Each row is shifted at random along 4 fixed directions that mean nothing.
Known rows, with every step that occurs:
mesu, mogad, vizame, tobe, dode, derok, fuge, fugib: [ 845 -398  -40  -77   54 -266  -62   17 -346 -331 -374  326 -152 -260
  279  182  170  416  334  458  271   20 -134 -137 -447  -76  -21   91
  380  277  148  -36 -189  352   15  138  192   94   62   76 -167 -347
  245  122   18 -197 -285 -221 -353 -258]
tobe, dode, derok, fuge, fugib, vuge, mesu, mogad: [ 154 -157  -29  -78  -42 -110  -36   -8 -258 -172 -218  253  -76 -155
  424  207   -1  380   95  234  167  -87 -139 -194 -199 -163   11   83
  365    6  -25  -41 -107 -393   77  192  150  203  -54  -27 -151  -34
  262  141   -9  -83 -102 -235 -493 -101]
mesu, vuge, fugib, vizame, tobe: [ 252 -491   40  142 -463  -74  129   55 -471  381 -293  556 -532 -156
  165 -208  377  646  381  270  406  155   97 -112 -282 -149  -30  -58
  482  202  266    6  -69  575 -138  269  346 -184 -346  233 -422 -438
  211  400 -173  186 -221  449   73 -541]
vizame, tobe, dode, sepu, derok: [ 424 -404  150  -30  -84 -173 -123 -198 -103   -3  -94  208  -28 -104
 -239 -241  121   46  217  171  -60   74  175 -171 -142  -36  -48 -294
 -165   11  304 -193   20  140  181  -20   11   -1  -89  365 -255  -59
   97  -14 -259  -87    3   44 -176  -67]
sepu, dode, fuge, fugib, vizame: [-515 -257  216  -75  -12 -181  -71 -353 -155  140 -144   74  323  -83
 -384  -94   77   23   -1   35 -169  -82  106  185  237  241 -177 -157
   17  202  169 -380  -72 -105  284   75 -114   25 -249  390 -157  459
  154  -13  -56  164   52  248  125  168]
fuge, vuge, fugib, vizame, tobe, derok, dode: [-355   39   93  141  155 -197 -250 -657 -139   19 -255  -99  389   31
  240  -26 -328 -102 -341   10 -372 -150   89 -133  425  553 -131 -334
  224   24  159 -195 -234 -294  419 -133  -76   62  185  302 -120  188
  -27 -273 -406  113   58  124   61 -120]
dode, tobe, derok, fuge: [ 138 -122   56   97  -98 -172 -128 -413 -102  173  293  -27  264   -6
 -195  -53   27  -31 -151  -11 -177  -64   73   13  138  173  -96 -206
  -19   93   59 -163 -146  266  312   19 -135 -138   45  133  -83  324
  184  -66 -350  -32  202  162  -38   55]
vuge, fugib, mesu, dode, fuge: [ 483 -550  220   24 -473 -207   87  230 -317  297 -341  482 -567 -202
  -82 -239  406  758  526  238  486   72   87 -141 -519 -399   84  116
  474  226  299 -109  -13  625 -190  322  486  121 -574  222 -433  -92
  349  513 -140 -124 -317  281 -240 -388]
derok, dode, fuge, vuge: [ 115 -333  -61 -158  184 -472  -14 -248 -181   95  134  -71  345  -60
 -340 -295   68  361 -114  300  -85  -15  103   31 -120  365   33   52
   16  208   39 -130 -317  289  140   66  212  104    5  296  -24  282
  114 -142 -300   23  377  111  -20  102]
fugib, mesu, dode, fuge, vuge, tobe: [  87 -320   36  -11 -161 -403   90 -157 -229  348   44  125   -1 -100
 -110 -373   49  711  -11  177    7  -21  239 -138 -261   78   23   69
  227  245  126 -214  -93  368   44  184  273  246 -270  287 -141  258
  207   -5 -351   67  145  310  -56 -234]
mogad, vizame, tobe, derok, dode, sepu: [ 797 -146 -112  171 -404   70   61  231 -130   46 -456  642 -413  -32
  162  534  304  187  632  -40  432   60 -304  -69 -257 -356  154  -35
  229    6 -190   72  -96  349   -3  249  -41 -203 -128 -337 -268 -507
  191  556  -61  -90 -103  170 -485 -161]
sepu, derok, vizame, tobe, dode, fuge, fugib, vuge: [-145 -274 -351   -2 -301  347  605  191 -292  507 -548  494  114    8
   19  202  413  176  -55 -290   26  439 -353   58   51  311  156  236
   95  110 -187 -135 -377 -411 -148  196 -107 -383 -253 -244 -106 -211
  -67  233 -138  597  156  725  172 -187]
sepu, dode, derok, vizame: [-320 -225  232    2 -143 -176 -230 -424  -80  144  131   14  117   72
 -421 -250   30  -65 -182  -21 -242 -128  222  -11  273  171 -218 -298
 -193  -15  234 -238  -49 -134  359   -4   -6 -187 -111  416 -225  355
   60   -6 -328   92   51  122  102  126]
mogad, tobe, fugib, vuge: [ 126 -124 -465 -133 -261  212  617  168 -301  538 -295  414  133  -41
 -149 -143  447  340  -13 -155   94  401 -168  -17   11  231  222  272
  180   78 -170  -94 -444  -52 -157  185  -22 -352  -75 -221   80  -58
  -14  270   13  559  471  797  240 -107]
mogad, mesu, tobe, vizame: [  90  -60  -37  185 -267   41   38 -317  -82  303   12   33  305  -90
 -323  -40   52   52 -166 -228 -248  -65   82  191  340  149   -4  -63
   92  136  -77 -180 -141  126  311   57 -199 -374   57   17  135  103
  177  110 -205  406  187  411  206  224]
derok, dode, fuge, fugib, vizame: [-250 -134  149  100 -182  -32  -24 -220 -188  219 -285  156  164  -28
 -230  179   80   87   70  -93    9 -103  -67  234  230  144  -59    8
  260  209  -61 -200 -171   59  200  131 -107  -87 -272  113 -150  205
  207  229  -78  218   -5  254   -2  182]
derok, vizame, tobe, dode, sepu: [ 110 -194  -18  160  111    0 -210 -405  -89  -62   26   32  335   36
  -73  203  -38 -176  -53   46 -225 -115  -35  101  242  286   50 -239
  -19   41  -14  -72 -178  -26  370   38 -184 -199  219  138  -18  -93
  -20  -58 -120  145  180   86 -155  185]
fuge, vuge, dode, tobe, derok: [ 343 -122 -111 -138 -228 -306  241  -22 -167  198   88  236  -51 -109
 -209 -404   30  437  163  206  -61  172  131 -221 -229  -26  -61  -35
   21  -23  165 -172   -4  253   66  117  152  106 -209   89 -228  168
  116  -12 -563 -202  279  231  -95 -197]
tobe, dode, derok, mogad, mesu, vuge, fugib, vizame: [ 138 -212  158   99 -575   25   55 -138 -279  209 -425  195 -307  -35
  226 -204  112  446  -26    1   94  -98  122 -157  -50 -183 -177   61
  561  -78  240  -85   -7   -2   68  152  156 -156 -357   96 -191 -103
  252  223 -159  156 -431   29 -153 -193]
sepu, dode, derok, tobe, fugib, vuge, mesu: [-155 -125 -424 -127  -41  181  516    9 -236  534 -163  245  184  -30
   -4 -267  273  174 -459 -214 -266  357 -217 -395   97  348  197  169
   39  -97  -68 -218 -461 -626  -40  -33   95 -149   55  -49  -47  364
  -83 -138 -176  135  313  485  115 -382]
sepu, derok, dode, fuge, fugib: [  34 -418 -144 -175 -285   18  431  212 -219  471 -295  364   71 -127
 -431 -137  364  190   45 -155  -10  341 -130   71  -41   88  106  269
  -79  112  -41 -157 -306  -17 -100   66   85 -255 -351  -26 -170  -15
  118  265 -229  187   80  509  193  -47]
vuge, fugib, vizame, tobe, dode: [-218  -10 -178  159 -276  318  308   74 -145  416 -490  516   32    4
  -28  352  175  -18  322 -348   80  215 -184   78  288   53  161  -39
  240   53 -216 -182 -234 -204   29  275 -178 -461  -76 -175 -189 -295
   -3  341 -113  466   43  743  167    8]
derok, vizame, tobe, fugib, mesu, vuge, dode: [-319 -163  -92  300 -419  228  106   -1 -239  354 -435  450 -106  -34
  234  443  113  247   26 -235  111   18 -174  -86  192   23  143  -66
  372   65 -168   59 -165 -351   73  312   68 -330  -74 -195 -210 -276
   30  434 -233  340  -16  498 -103 -125]
mesu, mogad, vizame, tobe, fugib, vuge, dode, fuge: [ 132 -220 -121   20  -29  -68   69   49 -206  -77 -463  346   -3  -35
  256  494  132  358  424  197  267  -48 -290    7 -115  -51  122   90
  462  191 -131 -100 -190  188   33  308   67  -23 -100 -161 -131  -92
  275  133   55  -13   28  245 -199 -210]
derok, mogad, tobe, fugib, vuge: [-108 -164   49   12  168 -264 -305 -542 -176  -70  -13 -148  374  -37
  155  -93  -68  -34 -392  166 -117 -266   96 -164  180  300 -119 -195
  157   89  187  -73 -273 -153  351 -102  -55   98  210  309  123  340
  152 -124   57   77  266  -90  -73   65]
fuge, vuge, fugib, mesu, dode, tobe, vizame: [  -9  -25 -231  -24 -256  213  419   43 -319  375 -292  329   48 -184
  -13  -61  167  329  -60    1  -89  177 -110  -28   58   88   59  261
  340    1  -88 -104 -222 -173   36  128   29  -49 -130 -177  -47  -49
   74  127 -143  303   72  482   16  -83]
sepu, derok, dode, fuge, vuge, mesu: [ 136 -349 -217 -298  151 -388  249   20 -179  325  108   86  184  -92
 -166 -357  173  403 -287  206 -116  171    3 -213 -266  308  113  152
  -53   36  119 -160 -382   84  -35   -3  347  141  -25  213 -130  160
   55 -134 -327 -117  191  167   29 -220]
vizame, tobe, fugib, mesu, vuge, dode: [-161 -214  163  236 -201 -170 -234 -244 -150   50 -296  262  -73 -138
  109  122  -79  289  104   60   72 -157   96 -254   53  -55    4 -304
  289  110   97  -83   35 -141  216  200  107   92  -62  185 -259   49
  174  167 -264  -24   11  207 -262 -123]
vuge, fugib, mesu, dode, tobe, derok, vizame: [ 177  -43    9   96 -126   90   17 -222 -241  140 -132  158  -64 -114
  308   38   92  210 -236   68 -125    1  -70 -243   58  169    5  -17
  328  -77  212   -9 -190  -48  167   19   79  107   29    4 -208   -8
   79   38 -190  -58 -162  124 -176 -308]
fuge, vuge, dode, derok, vizame, tobe, fugib, mesu, mogad: [-502 -107 -249  -10   29  130  375 -444 -372  531 -338 -126  599   64
   39 -381 -113  238 -837 -123 -721  237   47  -19  424  851   28  195
  197  120   12 -288 -514 -523  182 -164  183 -194   90  188  113  268
 -224 -406 -603  522  207  545  450 -219]
fugib, vizame, tobe, derok, mogad, mesu, vuge: [ 359 -241 -259   96 -190  -23  219  -25 -389  354 -349  388 -122 -159
  595  125  392  599 -148  123  203  212  -88 -239 -269  229   76   42
  333  144  -28  119 -356  126 -101  139  197  -78  171  -59  -74 -399
   74  187 -205  320  -48  233 -138 -350]
vuge, mesu, dode, sepu, derok, mogad, tobe: [ 271 -312 -458 -363  360 -106  258  -65 -184  255  155   64  397 -143
  233 -159  180  162 -488  200 -374  179  -92 -243  -66  400  285  299
 -167 -120  -46   11 -517  -95   82 -183  132   51  357   10  169 -212
   35 -306   19  -10  262  199  107 -242]
sepu, derok, dode, tobe: [ 648 -286  -10 -154  -67 -274  -13  193 -168   89   40  454 -406 -223
 -107  -27  378  306  264  299  354  122  -50 -418 -462 -244   26  -64
 -101  -13  176   57 -141  313  -64   85  220  205  -39  106 -396 -105
  243  249  -94 -399   -2  -62 -317 -209]
derok, vizame, tobe, fugib, mesu, dode, fuge: [ -33 -313  164  267  -43   -9 -147 -392 -257  184 -356   30  209  -43
   58  180   96  215 -198  -11 -109 -101  -40   -1  134  367   64  -77
  380  310   88 -124 -271   59  219   59   57  -50    7  219  -92  176
   72   30 -220  232 -100  212  -88  -55]
vizame, tobe, dode, fuge, fugib: [ 205 -145   -8  181 -148 -113  -31   72  -34  -49 -368  497   43 -147
 -182  590   58   24  602  -84  250  -57 -236  134  -70 -278   84 -101
   92  211 -277 -151   26   48  163  296 -308  -55 -136 -184 -167  -79
  267  350   19  -40  112  236 -375  274]
derok, fuge, fugib, vizame, tobe, dode: [ 187 -336   85   56  181 -222 -206 -288 -293 -132 -259  166  135 -208
  191  117   69  158   90  276  119  -18   -5 -110  -85  288  -26 -223
  306  336  219 -123 -236   61  148  120   75   85  148  352 -185  -89
   60   78  -65   77 -104  -19 -173  -88]
derok, dode, tobe, fugib, vizame: [ -93   73  330  206  -93  -28 -357 -476 -114  -37 -150   -4   88  -29
 -110  225  -93 -136  -16  -12  -57 -320   21  -78  326   46 -185 -288
  301   41  123 -129  -55  -51  411   -3 -208   42   -2  201 -190  394
  215   57  -83  -77  -80 -154 -237  227]
derok, fuge, fugib, vuge: [-144 -424   94   11 -174 -245 -147 -199 -315   72   -3  204  -32 -113
  -17 -176  157  277   20  234  235  -79   96   42  -68   57 -100 -110
  181  209  187  -62 -136   47  105  198  166   -4 -227  325 -170   33
  170  302  -56  202  105  190 -125  -72]
fugib, vizame, tobe, dode, derok, mogad: [ 367 -275  118   69  -15 -146  -51 -304 -325  184 -277  116  -51  -54
  106 -276  182  308  -76  208   -4  108  145 -280 -160  249 -127 -151
  214  221  282 -195 -248  220   72  -49  211   36    5  464 -227   90
   63  -88 -377   89 -134  -32  -29 -219]
fuge, vuge, mesu, dode, derok: [ -49  191  -82  -68  122 -324 -210 -135  -41 -197  156  282    4 -112
   89  329 -170  243  209  286   28 -283   -9  -64  -42 -176  -17  -85
   -8 -189 -242    8   41 -161  330  189 -103  271  158  -72 -159  -88
  190   34  -85 -145  187  -68 -505  282]
vizame, tobe, dode, sepu, derok, mogad, mesu, vuge, fugib: [ 425 -732 -129 -121 -135 -137  179 -159 -298  225 -258   44   64 -152
  207 -623  168  340 -415  207 -269  196  131 -333 -203  238   63  128
  143  -34  412  -68 -266    4    2 -145  332  -87  -74  298   -5 -244
   69 -238 -221   -7 -173  140   61 -548]

Rows:
[ -76 -642 -129 -265 -211 -158  472  230 -369  444 -293  325  -17 -180
  -50 -450  362  718  -11  139   61  319    2 -142 -304   52  136  316
  187  236  135 -253 -241 -186 -215  163  458   74 -443  224 -127  228
  204  109 -211  133  123  370  109 -427]
sepu, dode, fuge, fugib, vuge, mesu, mogad
[-165  -57  355  106   33 -289 -535 -636  -67 -330  -72 -177   68  -10
  279    9 -291  -25 -333  136 -217 -534  115 -379  209  -13 -287 -362
  305  -80  362 -239   57 -419  524 -116  -30  275   69  382 -126  593
  312 -266  -15 -365 -184 -485 -354 -207]
sepu, dode, derok, tobe, fugib, vuge, mesu, mogad, vizame
[-450  -73 -107  -39 -129  197  245 -389 -153  277 -436   -6  500   66
   39 -153 -139  -86 -490 -236 -585   32   75  140  459  444  -47   78
  108  -99   47 -357 -235 -593  299  -91 -155 -203  -75   77  137  -45
  -64 -273 -173  521   33  527  268  -85]
fuge, vuge, fugib, mesu, mogad, vizame, tobe, dode, sepu, derok
[ 208 -333 -157 -108  223 -158   66  -97 -155  -87 -325  163  333 -161
   67  251  140  -84 -106  113  -85   48 -212  -29  -69  261  -19   57
    8  163   71 -166 -330  -22  141  -35 -113  -13  125   58   -1 -110
   95 -103   53  -39  -61   53  -41  -47]
sepu, derok, mogad, vizame, tobe, dode, fuge, fugib
[-318 -369  303   43 -195 -163 -376 -515 -265  -27   72   20   90 -148
   76 -114  -16   64 -320  220 -142 -308  201   81  103   43 -261 -216
   65  -21  284  -64   59 -190  379   -4   -9  145 -206  354 -156   39
  233   61   35   79 -163  -82 -282   10]
dode, sepu, derok, fuge, fugib, mesu, vuge
[-258 -278  142   15 -315  224  -35 -177 -232  245 -190  228 -125  -32
   96  -25  148   23 -152  -27 -141  -56   32   23  209   22  -24  -15
  130 -201  243  -26 -104 -247  192   27   99 -150 -241  128 -257 -267
   49  239  -38  203 -317  258  -51 -159]
vuge, fugib, mesu, dode, sepu, derok, vizame
[-323  -25 -115  -96  144 -189 -312 -373   69 -151  236   52  377   -6
  209  449 -230 -246 -138   88 -275 -365  -60  -24  307  -12  -12 -140
 -226 -287 -235   71  -44 -315  498    4 -310    5  235 -156   54 -134
  291 -165  143 -138  299   -6 -176  211]
mesu, vuge, dode, sepu, derok, mogad, tobe
[ 522 -348   56  -97  -76  -59  -39  -87 -161 -158 -256  245  -33 -121
   17   77  166  138  298  226   11   27   47  -41 -148  -85  -33  -90
   25   17  189 -107  -46  154  152   49    6  -86    0  138 -140 -342
  172   30  -71   17 -135  -37 -171  -80]
mesu, mogad, vizame, tobe, dode, sepu, derok
[ -30 -464  427  217 -320 -310 -581 -453 -114 -141  103  138 -284   12
   88    6 -163   86  161  284   -9 -394  243 -121   35 -223 -241 -490
   44  -78  378   15  297  224  420   74   80  -15 -260  398 -427 -182
  289   92 -302 -256 -235 -151 -270 -224]
mesu, vuge, dode, sepu, derok, vizame, tobe
[ -78  -55   28  132 -134 -400 -257 -263  -71    4 -108  227  -52   85
   61  151 -207   92   83  116   37 -313   51  -47   22  -85 -187 -174
   84   43  -50 -156  -14  167  322  117  -12    1 -107  132 -167  -33
  194   58 -276 -130   36  127 -163  -46]
fuge, vuge, dode, derok, mogad, vizame, tobe
[  96 -310  243  141 -397 -378 -185 -230 -116   69  -31   88  -43  -45
  110   67 -193  353  292   20   26 -247  178  -79 -101 -316 -141  -89
  196  106   32  -51  135  180  265  122   45  -21 -294   71 -164  147
  380  128 -540 -124  -55 -159 -272   11]
mesu, dode, fuge, vuge, tobe, derok, mogad
[  91  196  -89   -6  405 -124 -244 -489  -93 -222   47 -106  403 -131
  438  359  -37   10 -489  218 -249 -238  -84 -218  147  427  -45  -76
   98  -46  -18   -2 -324 -175  400  -74 -157  371  524   15  100  145
   98 -319   12  -68  124 -170 -334   71]
fugib, mesu, dode, tobe, derok, mogad, vizame
[-162 -197   81  179 -209 -181  -96 -522 -244  197 -163 -132  323  102
   35 -112 -263  108 -402  -68 -365 -257  115  134  285  250 -174  -13
  404  183   70 -303 -181   26  376  -60    5 -286  -78  222   71  227
  148 -171 -394  189 -130  155  124 -113]
dode, derok, fuge, vuge, mesu, mogad, vizame, tobe, fugib
[ 710 -607  383  291 -704 -383  -13 -119 -298  279 -595  215 -556   11
  121 -589  104  723   66   50  290  -44  151 -392 -438 -139 -148 -102
  716  361  607 -340   65  624  -68   66  441  182 -798  483 -388  308
  336  282 -547 -251 -415   83 -202 -892]
mogad, vizame, tobe, derok, dode, fuge, fugib, vuge, mesu
[ 340 -103   93  147 -269   80   32 -229 -270  204 -206  139 -171  -69
  100 -194  102  281 -169  -14 -105   -4   28 -200   11   55  -39    0
  392    3  277 -130 -151   27  123   47  177  -66 -137  147 -224   14
  110   96 -199   46 -230  108  -36 -302]
vuge, fugib, mesu, tobe, dode, derok, vizame
[  70  -17 -183 -117   92 -126  -90 -266   86 -169  229   59  289  -98
   84  165 -149  -14 -145   68 -295 -179    9 -160  117    8   25 -132
 -146 -329  -37  -42   14 -267  358   61 -310   83  254 -136   37 -102
  157 -234  127 -110  147  -15 -320  108]
mogad, mesu, vuge, tobe, dode, sepu, derok
